Here are made-up things, facts about them, and rows of numbers that follow some of those facts. Name the thing behind each unnamed row.

Known rows:
[-3 -1 -5  4  3 -5 -5 -4  1  0  0  2  2 -3  0 -2 -3  1 -1  2  0  3 -2  0
  1  2  3 -3 -2 -3 -4 -1 -4  3 -2]: ridra
[13 21 -4  0 -7 30 -5 13 -6  0 -9 -3  8 38 10 -4 -1 -7 11  0 -2  3  8  2
 -4 -6 -7 -5 19 -5 -4 11 -1 29 -1]: tomir
[-2  0 -5  1  3 -4 -6 -6  0  0 -2  1  1 -1 -1 -1 -1  0 -2  3  0  2 -2 -1
  0  0  5 -4 -2 -2 -5  1 -4  2 -2]: ploror
[ 0 -1  1  1  0 -4 -2  2 -6 -4  4 -3  3  1 -3 -1  0  1  0 -2  0 -1 -2 -1
 -2 -2 -7 -4 -3 -4 -2 -5  0 -5 -4]: plagil
[ 5  0  2 -2  2  1  4 -1 -6  2  3 -2  2  1  1 -3 -1  5 -1 -3  0  6 -2 -4
  0  5 -4 -3  3 -4  1 -6  1 -3  6]: pobus
[-4 -2 -2 -4 -1 -4 -2  0  0 -5  2 -3  0  0 -5  4 -2 -5  1  5  0  2  0  2
 -5 -4 -1  3 -1 -3 -7 -1 -3  2 -7]: kligrir
[-3 -3 -5 -2  7  0 -2 -2  3  0 -2 -1 -2  2 13 -1 -1  7 -2 -2 -1  0 -3 -1
 -1  5 -6 -5  1 -3 -3 -4  4 -5  7]: satris
[-2 -1  4 -4 -3  0 -2  3 -6  0  4 -2  2  1 -4 -3 -1  0 -1 -2  0 -1 -1 -2
 -3 -2 -6 -4 -1 -3  2 -3  4 -5 -5]: flanoflel
[-4 -1 10 -7 -8 -2 -3  0 -8  1  2 -5  2  3 -5 -2 -3 -5 -1  5  0  4 -1 -7
 -4  3 -6  5 -2 -4  3 -5  3  1 -4]: trubam
[-3 -3  1 -6  0 -2  4 -1 -6 -2  4 -3  4 -1 -4 -2 -1  1  0 -4 -1  9 -1  1
 -3  0  0 -1  0 -4 -5  0  0 -4 -4]: droklumen
[-3 -2 -6 -5  2 -1 -1 -5 -5  3 -6 -3 -4  2 14 -1  7  4 -1 -5  0  2 -2 -6
  1  8 -7 -5 -2 -5  8 -3  0 -4  2]: negustim
[-5  0  1 -1 -6 -4 -4  8 -1 -5 -7  8 -4 -1 -2  4 -2 -6  4  6  2 -9  1 -5
 -2 -3 -3 -4 -4 11  1 -4  0 10 -4]: kluplu
[-2 -2 -2 -4 -4 -3  0 -2 -4 -2  1 -3  1 -3 -3 -3 -2 -3  2 -3 -1  0  0 -3
 -2 -3 -4 -2 -2 -3  6 -2 -4 -4 -6]: vefles
[ 3 -1  4 -2 -3 -4  5  2  6  2 -7 -2 -1 -2 -2 -3 -1 -5  0 -1 -1  5 -2 -7
  2  3  4 -1  1 -5 -3  4 -1 -4 -1]: buror
[ -4  -1  -7  -8   1   9  29 -10  11  -4  30  -2   1  -3  -3  -4  -1  -4
  -2   6  -1  -9   5  -6  -5  -7  14  -5  -2  -5  -6  -8  -4  -5  23]: plizok
[-2 -1 -5 -3 -3 -4  5  4  2 -6 -6 -1 -3 -2 -4  0 -2  0  2 -2  2 -3 -1 -3
  0  2  5 -5 -2 -3 -2 -1 -3 -1 -1]: lanefa
[ 0 -1 -6 -1  6 -3 -5 -9 -7 -1  2  3  1  1 -4 -1  6 10 -3 -4  2  6 -2  2
  2  3  0 -6 -1 -4  1 -3 -3 -3  0]: faluk
[-3 -3 10 -3 -7 -3  4  6  6 -3 -7 -3  0 -4 -4 -2 -3 -7  1  8  0  4 -1 -7
 -3  3  6  3 -2 -4 -5  4 -1  0 -5]: dekadek

Facts:
binesto -Λ-> gabroskul; boflak -Λ-> skugrin; bopokel -Λ-> femom; briku -Λ-> kuner; brobuskun -Λ-> tomir
broses -Λ-> patrom; brudrak -Λ-> trines; dapun -Λ-> fonim; dedrim -Λ-> klibetre; dekadek -Λ-> favi
dradruzos -Λ-> plizok; dragrur -Λ-> stonabon; drefer -Λ-> faluk; dribekli -Λ-> kasum; drimol -Λ-> seden
drivan -Λ-> guklak; druplir -Λ-> katrer; duski -Λ-> dribekli; figravus -Λ-> litos; flabreper -Λ-> stonor
flastur -Λ-> brobuskun; flatru -Λ-> bofli; floguful -Λ-> loson; fonim -Λ-> vilak; gatrik -Λ-> dedrim
guklak -Λ-> plaku; katrer -Λ-> skubraste; kligrir -Λ-> laner; kluplu -Λ-> negustim; lodum -Λ-> brudrak
mizi -Λ-> todrur; nakik -Λ-> lodum; nakudren -Λ-> dradruzos; nastu -Λ-> ridra; nibrokla -Λ-> dragrur
nofek -Λ-> zalim; nozos -Λ-> pliklar; panin -Λ-> satris; pebrum -Λ-> pledu; pipun -Λ-> bruklupu
plagil -Λ-> keflador; plaku -Λ-> stakluk; pledu -Λ-> duski; plizok -Λ-> trepam; plugrigik -Λ-> flabreper
posir -Λ-> dafugum; ratretror -Λ-> mizi; ridra -Λ-> zutosten; rogrok -Λ-> figravus; rokeze -Λ-> bopokel
seden -Λ-> sumu; skepal -Λ-> nofek; skibruk -Λ-> nibrokla; skolem -Λ-> trodi; skubraste -Λ-> gatrik
skugrin -Λ-> briku; stakluk -Λ-> skepal; stikla -Λ-> zopon; stonor -Λ-> liminum; sumu -Λ-> druplir
tigro -Λ-> skolem; tomir -Λ-> zukem; trepam -Λ-> stedi; trines -Λ-> broses; trodi -Λ-> zanuk
trubam -Λ-> skuvun; vilak -Λ-> vubul; vimin -Λ-> plagil; vinel -Λ-> flastur; vodim -Λ-> pobus
zopon -Λ-> broklas; binesto -α-> reklomi; boflak -α-> plugrigik; bokli -α-> dapun; bokli -α-> boflak
briku -α-> dapun; briri -α-> vustan; brobuskun -α-> zukem; broklas -α-> femom; broklas -α-> posir
broses -α-> skuvun; broses -α-> dapun; broses -α-> panin; broses -α-> klibetre; brudrak -α-> vavum
bruklupu -α-> dapun; bruklupu -α-> panin; buror -α-> dradruzos; dafugum -α-> plegrir; damos -α-> kluplu
damos -α-> kasum; debem -α-> brelir; debem -α-> panin; dedrim -α-> dapun; dekadek -α-> dradruzos
dradruzos -α-> plugrigik; dragrur -α-> traruk; dragrur -α-> dapun; dragrur -α-> briku; dragrur -α-> panin
drefer -α-> peklikem; drefer -α-> reklomi; drivan -α-> zukem; droklumen -α-> fonim; droklumen -α-> plogrik
droklumen -α-> klekon; droklumen -α-> vilak; druplir -α-> dapun; druplir -α-> posir; duski -α-> dapun
faluk -α-> brobuskun; favi -α-> stikla; favi -α-> kedin; figravus -α-> plugrigik; figravus -α-> dapun
flabreper -α-> dradruzos; flanoflel -α-> dapun; flatru -α-> skibruk; flatru -α-> latis; flizo -α-> votar
flizo -α-> klibetre; floguful -α-> fonim; floguful -α-> duski; fonim -α-> dapun; gabroskul -α-> greser
gabroskul -α-> kasum; gabroskul -α-> raflom; gatrik -α-> dapun; gatrik -α-> duski; gazin -α-> raflom
gazin -α-> skedulen; greser -α-> litos; greser -α-> dapun; gukas -α-> stikla; gukas -α-> skubraste
gukas -α-> zopon; gukas -α-> briku; gukas -α-> flustal; kagredri -α-> dapun; kasum -α-> dapun
katrer -α-> bokli; kedin -α-> fonim; kedin -α-> plugrigik; kedin -α-> duski; kleflan -α-> fonim
kleflan -α-> brelir; klekon -α-> binesto; klibetre -α-> kasum; klibetre -α-> dapun; kligrir -α-> kleflan
kliklur -α-> zukem; kliklur -α-> brelir; lanefa -α-> nibrokla; latis -α-> skedulen; liminum -α-> votar
litos -α-> brelir; loson -α-> debem; loson -α-> gukas; mufla -α-> vinel; mufla -α-> votar
nakudren -α-> broklas; nastu -α-> briku; nastu -α-> gabroskul; negustim -α-> peklikem; negustim -α-> kluplu
negustim -α-> bokli; nibrokla -α-> litos; nofek -α-> dapun; nofek -α-> duski; nozos -α-> staflon
nozos -α-> dapun; panin -α-> fonim; panin -α-> dapun; panin -α-> duski; patrom -α-> fonim
patrom -α-> zopon; peklikem -α-> briku; peklikem -α-> bokli; pipun -α-> bruklupu; pipun -α-> dapun
pipun -α-> duski; plagil -α-> fonim; plagil -α-> dapun; pledu -α-> trafel; pledu -α-> zukem
plegrir -α-> boflak; plegrir -α-> duski; pliklar -α-> plagil; pliklar -α-> klekon; plizok -α-> fonim
plizok -α-> sumu; plizok -α-> nibrokla; plogrik -α-> femom; plogrik -α-> skuvun; plugrigik -α-> dapun
plusa -α-> raflom; pobus -α-> dapun; pobus -α-> klekon; pobus -α-> plusa; posir -α-> plugrigik
posir -α-> dapun; raflom -α-> dradruzos; raflom -α-> plugrigik; ratretror -α-> dapun; reklomi -α-> raflom
reklomi -α-> duski; rogrok -α-> fonim; rogrok -α-> brelir; rokeze -α-> stedi; rotul -α-> kasum
satris -α-> briku; seden -α-> bopokel; skedulen -α-> peklikem; skedulen -α-> nibrokla; skepal -α-> flustal
skibruk -α-> zukem; skibruk -α-> vefles; skibruk -α-> bokli; skigal -α-> kedin; skigal -α-> zutosten
skolem -α-> bruklupu; skubraste -α-> dradruzos; skubraste -α-> dapun; skugrin -α-> dapun; staflon -α-> reklomi
stakluk -α-> skibruk; stakluk -α-> steskabo; stakluk -α-> duski; staver -α-> binesto; staver -α-> stedi
stedi -α-> dradruzos; steskabo -α-> staflon; steskabo -α-> dapun; steskabo -α-> bokli; stikla -α-> fonim
sumu -α-> briku; tefun -α-> fonim; tefun -α-> zukem; tigro -α-> zukem; tomir -α-> bruklupu
tomir -α-> dapun; trafel -α-> fonim; trafel -α-> bruklupu; traruk -α-> votar; trodi -α-> plugrigik
trodi -α-> dapun; trodi -α-> kagredri; trodi -α-> brelir; trubam -α-> figravus; trubam -α-> tomir
trubam -α-> dapun; trubam -α-> steskabo; vavum -α-> kluplu; vavum -α-> dapun; vefles -α-> plugrigik
vefles -α-> zanuk; vefles -α-> panin; vilak -α-> dapun; vimin -α-> vodim; vimin -α-> skuvun
vinel -α-> fonim; vinel -α-> kluplu; vinel -α-> drivan; vinel -α-> nibrokla; vipe -α-> dradruzos
vipe -α-> trepam; vipe -α-> zutosten; vodim -α-> brelir; votar -α-> skuvun; votar -α-> zukem
vubul -α-> plugrigik; vubul -α-> vimin; vubul -α-> lanefa; vustan -α-> dapun; zalim -α-> favi
zanuk -α-> fonim; zanuk -α-> panin; zanuk -α-> duski; zopon -α-> dribekli; zopon -α-> dapun
zukem -α-> dapun

Which thing is each row?
No name comes twice in this set of rows, the named rows included.
[-1 -3  1 -1  3 -2  6  3 -3 -2 -5 -3 -1  1 12 -2  1  5 -2 -4 -2  1 -4 -5
  0  8 -5 -5 -1 -2 -1 -3  6 -4 13] | gabroskul
[  5  -1  -6   1   3  -2  -4 -10  -1   4   2   1   1  -2   3  -3   0   2
  -1  -4  -1   4  -2  -4   4  -1  -6  -3   1  -6   7  -3  -3  -3  -4] | dafugum
[ 4 -3 -4 -2 -3 -1 -3 -1  3 -3  3 -2  1 -3 -2 -1 -2 -5  0 -2  0 -1  1 -1
 -2 -6 -7 -3  3 -4  3  0 -4 -4 -4] | kedin
[ 4 21 -6  4 -6 24 -5  9 -7  0 -9 -1  6 31 16 -5 -2 -7 14  7 -1  9  6  5
 -5 -3 10 -5 13 -5 -8 19 -3 39  3] | flastur
[-2  0  2 -3 -6 -6 -4  5 -4 -6  4  0  1 -2 -6  3 -2 -6 -1  6  0 -9  2 -1
 -2 -6 -6  1 -2  3  3 -5  1  0 -5] | panin
[-2 -2 -2  2  6  0 -4  1  2 -5  5 -2  2  3 -2  1 -3 -1 -1  3 -1 -3 -1  0
 -4 -4 -7 -5  1  1 -5 -4  3 -4 -5] | zopon
[10 -1 -6  4  2 -1 -3 -2 -6 -2  7  4  2  0 -1 -2 -2  4 -1 -3  0 -6 -1  1
  4 -7 -4 -5 -3  2  5 -3  2 -4  2] | bruklupu
[ 4 27 -6  3 -6 23 -2  9 -8 -4 -8 -2  5 36  6 -4  2 -5 17 -4 -1  5 12  7
 -5 -5 10 -5 15 -3 -7 17 -5 39 -2] | brobuskun
[  4  -1   9   9  -7  -4   2  13   1  -5  -3   8  -1  -4  -4   2  -4  -5
   0   6   0 -10   0  -6   1  -3  -5  -5  -2   5   4  -2  -1  -1  -5] | plugrigik
[ -2  -2  -4  -6  -6   4  19 -10   0   0  27  -3   5  -2  -4  -4  -4  -6
  -3  23  -2 -10  -2  -7  -6  -8  24  -4  -4  -6  -6  -5  -4   5  16] | nakudren
[-3 16 -4 -5 -7 18 -2 12 -5 -7 -9 -2  2 32 -1 -3  0 -7 20  4 -2  5 14  3
 -5 -2  6 -3  9 -3 -7 10 -5 37 -3] | vinel
[ -1  -1   2   9   5  -4  -3   7   5  -5  -5   8  -5   3   6   4  -1  -2
   4   0   3 -10  -3  -4   0   3  -6  -4  -3   9   1  -5   5  -5  -3] | briku
[-4 -1  2  0 -2 -3 -3 -1 -6 -6  3 -1 -1  2 -6  7 -1 -2  0  1  2  2 -1 -1
 -4  2 -4 -1 -2 -4  1 -6 -4  6 -7] | tigro
[-1 -2 -1 -1  0 -5  4  1 -6 -4  4  0  2 -2 -4 -2 -2  4 -1 -4  0  2  0  0
 -4 -2  6 -3 -1 -3 -6  4 -2  0  2] | plogrik
[-2 -2 -2  2  1 -5 -4  2 10 -5  2 -1  0 -1 -3  4 -1 -4  2 14  0 -5  1  1
 -5 -5 -7  0 -3  2 -6 -1 -1 -2 -7] | stikla

The same things again, as new rows of numbers:
Named rows:
[ -8  -8  23 -16  12  -8   9  -5  -4  -3   8 -10   8  13   8   4  -3   3
 -10   0  -1  -7  -4   5   7   5  -4  11  -3  -3  -1   1]: lodum
[  0  -3   3   2 -10   1   2   6  -4   3   2  -8  -6  -1 -12   0  -4   2
   5  -8   7  -3  -6  -4   2   4   5   3  -2   1   3   7]: tefun
[  1  -3 -12  -8  -3   9  -1  -3  11  -3   8   2  -4   1  -7  -5  13  -2
   5  -3  -4  -6   2  -4   5   3   1 -11   9   2   4   1]: vustan
[ 4 -4 -9 10 -2 -5  1 -3 -3  2 -4  5 -1 -9 -7  1 15  1 -8 -2 -2 13 -4  6
  3  1 -1 -1 -1 -1  3  8]: skedulen
[ 3 -4 -2 -8 -5  2 -7  4 -2  3 -7  2 -5 12 -6 -5 -9  3  5 -6  7  6 -6 -6
 -6  3 -2 11 -2  3  4  9]: zanuk
[ -2   0  13  -6   4   0   5   3  -3  -2  -8  -7  -1  -8   8   3 -10  -2
   2   1   5  11   1   5   6  -5  -2   5   2  -4  -9  -2]: dekadek
[ 2  5  5  5  1 -3 -5  0 -3 -2  5  6 -4  5  4  3 -2 -1 -7 -1 -1 -8 -3  3
 -5 -5 10 -4  0  3  3  3]: stonabon
[ 1  2 -1  2  2 -1 -1 -1 -1 -6  4  9  4  7 -4  3 -5  1 -3  1 -1 -1 -5 -6
 -1  0  5  7  4  3  2 -1]: zutosten
[ 2  1 -4  3 -1 -2 -2 -1 -3 -1  4  6 -2 -1 -6  2 -4  2  0 -3  1 -1 -4  2
  0  1  4  6 -1  2  2  5]: plogrik
[ 4  0 -6 -5 -3 10 -6 -3 11  3  9 -3 -3 -7 -3 -5 14 -3  1  0 -4 -7  9  2
  4  1  4 -7  6  1  7  4]: kagredri
[ 2 -1 -4  1 -2 -2  2  0  0 -3  3  5 -5  3 -1  2  4 -1 -3 -5  0  0 -3  2
  4 -4  4 -9 -1  1  0  4]: rotul
[  1  -2  11  -9  -1  -1  -8   5  -4   6  -7  -6  -2   9   0  -3  -4   2
   3  -3   6  -1  -4  -3 -10   3  -5  13  -3   1   4   8]: floguful
[ -2   0   0  -8   2   8   0   1   9   3  -3 -10   5  -6   4  -3  -3  -3
   6   4  -1  -4   8  -3   6   2  -4   2   7  -1  -3  -6]: figravus
[  1  -5  12  -6  -6  -4  -3   5  -3   6  -7  -6  -3  12   7  -1  -4   2
   3  -7   6  -7  -2  -6 -10  -5  -4  -4  -3  -1   0   6]: stikla
[  1  -7   1   8  -8   2   5   2  -4  -4  -4   4   4  -8  -2   1  -4   2
  -5  -5   0  -4  -1  -7   1 -12   2   1  -2  -1   5   7]: debem
[ 2  1 -6 -4 -1  5 -1 -3  6  3  4 -7  4 -5 -3 -4  7 -1  2  4 -5 -4  6 -2
 -1  4 -4 -3  1  0  6 -5]: nozos
[ -4   1  12  -8   7   2   0   2  -3   2  -9  -7   7  -8   6   0 -10  -1
   4   8   3  13   2  -1   2   2  -4  16   2  -1  -6  -3]: boflak
[ 2  2  2  4  2 -2 -3  0 -4 -2  4 10  1  2 -1  3 -5  1 -4  3 -2 -3 -3 -2
 -3  0  7  6  0  2  4  2]: keflador

Name these rows:
No name comes twice in this set of rows, the named rows included.
[  1  -8   3   1  -8   4   2   5  -6  -1  -4   8  -5   2   5   0  -8   3
  -2  -7   7  -5  -3  -8  -4 -13   4  -4  -2  -3   3   8] | kleflan
[  1   3  -4   7  -6  13   0   1   6   4  10 -11  -6  -7 -10  -4   3   0
   7  -1  -4  -6   1  -6   7   6   3 -13   9   4  -4  -3] | zukem
[  3   2  -5 -10   1   2  -7   2   7   4   1  -6  -2   9   1  -4   3   0
   5  -1  -1  -5   0   0   0   5  -5  -9  -2   2   1  -2] | pipun
[  0  -5  10  10  -8  -1   2   1  -5  -4   4   9   4  -6   3   2  -8   2
  -8  -1  -2  -7   3  -9  -4 -13   9   4  -1   0   5   6] | brelir
[  2  -6  -9  10  -3  -6   4  -6   1   0   0   4  -3 -11  -8   2  27   0
  -9  -6  -4  15  -4   9   3   1  -2 -10  -2  -2   2   8] | peklikem
[-3 -3  8  3 -4  5  0  2  4  3 -4 -8  6 -8  7 -1 -7 -3  0  4 -3 -6 11 -5
  1 -8 -2 -3  0 -3 -2 -4] | trodi
[ -2  -8  20 -11  10  -1   5  -3   8   2   9 -11   1   8   8   1   9   1
  -6  -7  -2  -9  -3   7   8   6  -3   0  -3  -6   2   7] | broses
[  2   2 -10 -10   7  -2  -6   1   1   3  -5   2  -3   6  -8  -2   4   1
   1  -4   4  19  -4   7   1   5  -6  11  -1   2   1   7] | reklomi
[ -1  -9  -2  12  -9   2   9   3  -3  -5  -2  11   0  -8   3   2  -2   2
  -6  -5  -1  -6   2  -7   3 -13   6 -12  -3  -5   2   7] | litos
[-2 -4  4 14 -9  0  9  2 -4 -2  6 -4 -6 -9 -8  3 -6  1  6 -7  1 -6 -3 -6
  3 -6  8 -7 -2 -1  0  4] | kliklur

Now the same things, written a new way:
Some rows with their names:
[  3  -3   7   7  -8   1   3   2  -1  -1  -7  13  -2   1   2   7   2  -3
  -1 -10   2  -1  -2   5   1   6  -7]: drefer
[  2  -2   7   7  -6  -1   3   2  -2   1  -7  13  -4   1   2   6   2  -4
  -2 -10   1   0  -4   5   2   5  -6]: flatru
[-4 -3  3  0 -1  2 -3 -3  2  2 -3  7  1 10  0  0  0 -2 -3 -2  0  2  1  3
 -1  0  2]: plizok
[  0   1   4   8  -3  -2   4   1  -5  -3  -7   4  -3   6   7   7   2  -7
   4 -14  -3  -2  -2   6  -5   9  -4]: pebrum
[-1  1  0  2  3 -3  0 -1 -1  1  0  0 -2  2  1 -1  1  0  0  0 -2  2 -1  2
 -1  1  2]: traruk
[-2 -2  1  1 -2 -1 -2  0  1  1 -1  6 -2  3  0 -4  1 -2 -4  0  0  2 -2  0
  4 -2  2]: kliklur
[-6 -2 -3 -7  5  4 -7 -5  3  2  2  1  3 10 -5 -6 -1  5 -5 10  1  3  4 -2
  1 -6  8]: vubul
[-1  1  0  0  2 -1  1 -1 -1  0 -1 -3 -1  3  1  0  0  0  2 -1 -2  0  0  1
 -3  1  1]: kiflata
[-5 -3 -1 -8  6  3 -6 -5  5  4  3  2  3  7 -6 -6 -1  5 -5 11  3  3  2 -2
  2 -6  7]: negustim
[-1 -1  0 -8 -9 10  2  3 -3 -5  0 -1  4  4  3 -1  1 -4  5  0  4 -5 -1  0
  2 -3 -1]: skigal
[ -7   0 -12  -9   0 -19  -4   1  -4   0  24  -9 -19 -50 -11  22  10 -12
 -10   6   5  12  11 -26  -1 -22 -40]: sumu
[ -5   2 -12  -2  -5 -19   3   3  -9  -6  19  -5 -24 -54  -4  26  15 -16
  -7  -8   6  14  12 -24  -3 -20 -50]: drimol
[  2   1   4   8  -4  -1   4   2  -5  -2  -7   5  -3   2   6   7   2  -5
   4 -13  -2  -2  -1   6  -4   8  -5]: plugrigik
[ -9   0   2  -1   3   5  -2  -4   0  -3  -2   0  -1  19   3   4   2  -9
  -1  -5  -7   3   0   0 -12   5   6]: trines
[  3   1   5   8  -8   2   5   4  -6  -4  -7   4  -3   2   3  10   2   2
   3 -10  -1  -3  -1   3  -3   8  -7]: binesto
[ 1 -3  0  2 -2  3 -2 -2  0 -1 -2  5  2  1 -2 -1 -1  1 -4 -1  1  3  3  0
  1  0  2]: droklumen
[  3  -3   6   6  -7   1   3   2  -2  -1  -6  13  -2   0   3   5   1  -6
  -1 -11   2   0  -1   6   1   7  -7]: nozos
[-2 -3  2 -1 -1  2 -2 -2  1  0 -3  6  1  6 -1 -1  0 -2 -2  0  1  2  1  2
  1  0  1]: trodi

Rows to name:
No name comes twice in this set of rows, the named rows included.
[-6 -1 -4 -8  6  3 -4 -4  5  2  6 -9  4  8 -1 -7 -3  2  1 10  0 -2  2 -2
 -2 -6  5] | favi
[-5 -4 -1 -6  4  4 -7 -6  9  4  4  2  4  7 -6 -6 -2  4 -5 11  3  2  2 -2
  2 -7  6] | satris
[  1   5   3   8   2  -5   6   1  -6  -1  -5  -2  -4   2   7   8   2  -5
   7 -13  -4  -2  -2   8  -8  10  -4] | dapun
[ -2   5  -1   1   7  -4   3   0  -4   0   0 -10  -2   4   4   2   1   1
   6  -1  -4  -1  -1   1  -8   4   2] | bopokel
[ -7   6  -6 -18   2  10   2   2  -9  -6   6 -24   6  10   3  -4   1   4
  13   9  -1  -8   0  -5  -6  -7   5] | zutosten
[  2  -4   5   3 -20  12   4   6  -6  -8  -6   7   1   3   4   9   1  -1
   3 -10   3  -6  -1   0   3   4  -9] | dekadek
[-4 -3  1  1 -3  0 -3 -1  0  0 -4  8 -1 10  1 -4  1 -5 -4 -3 -1  3 -1  2
  2 -1  4] | pledu
[ -6  -3  -3  -5   4   1  -8  -5   3   3   1   3   2  10  -5 -10   0   3
  -7   9   0   6   3  -3   4  -8  11] | liminum
[  2   6   4   7   4  -7   6   2  -6   1  -5   0  -6   0   6   8   3  -3
   6 -12  -4  -2  -4   7  -7  10  -6] | kluplu
[ -9  -2 -15 -10  -5 -14  -4   0  -3  -3  23  -3 -19 -50 -11  19  12 -13
 -13   4   8  15  15 -28   2 -27 -43] | seden
[ -9   1  -4  -6   6  -3  -7  -4  -1   2   2  -6   0  15  -2 -10   1   1
  -2   9  -3   4   1  -2   0  -7  12] | zukem

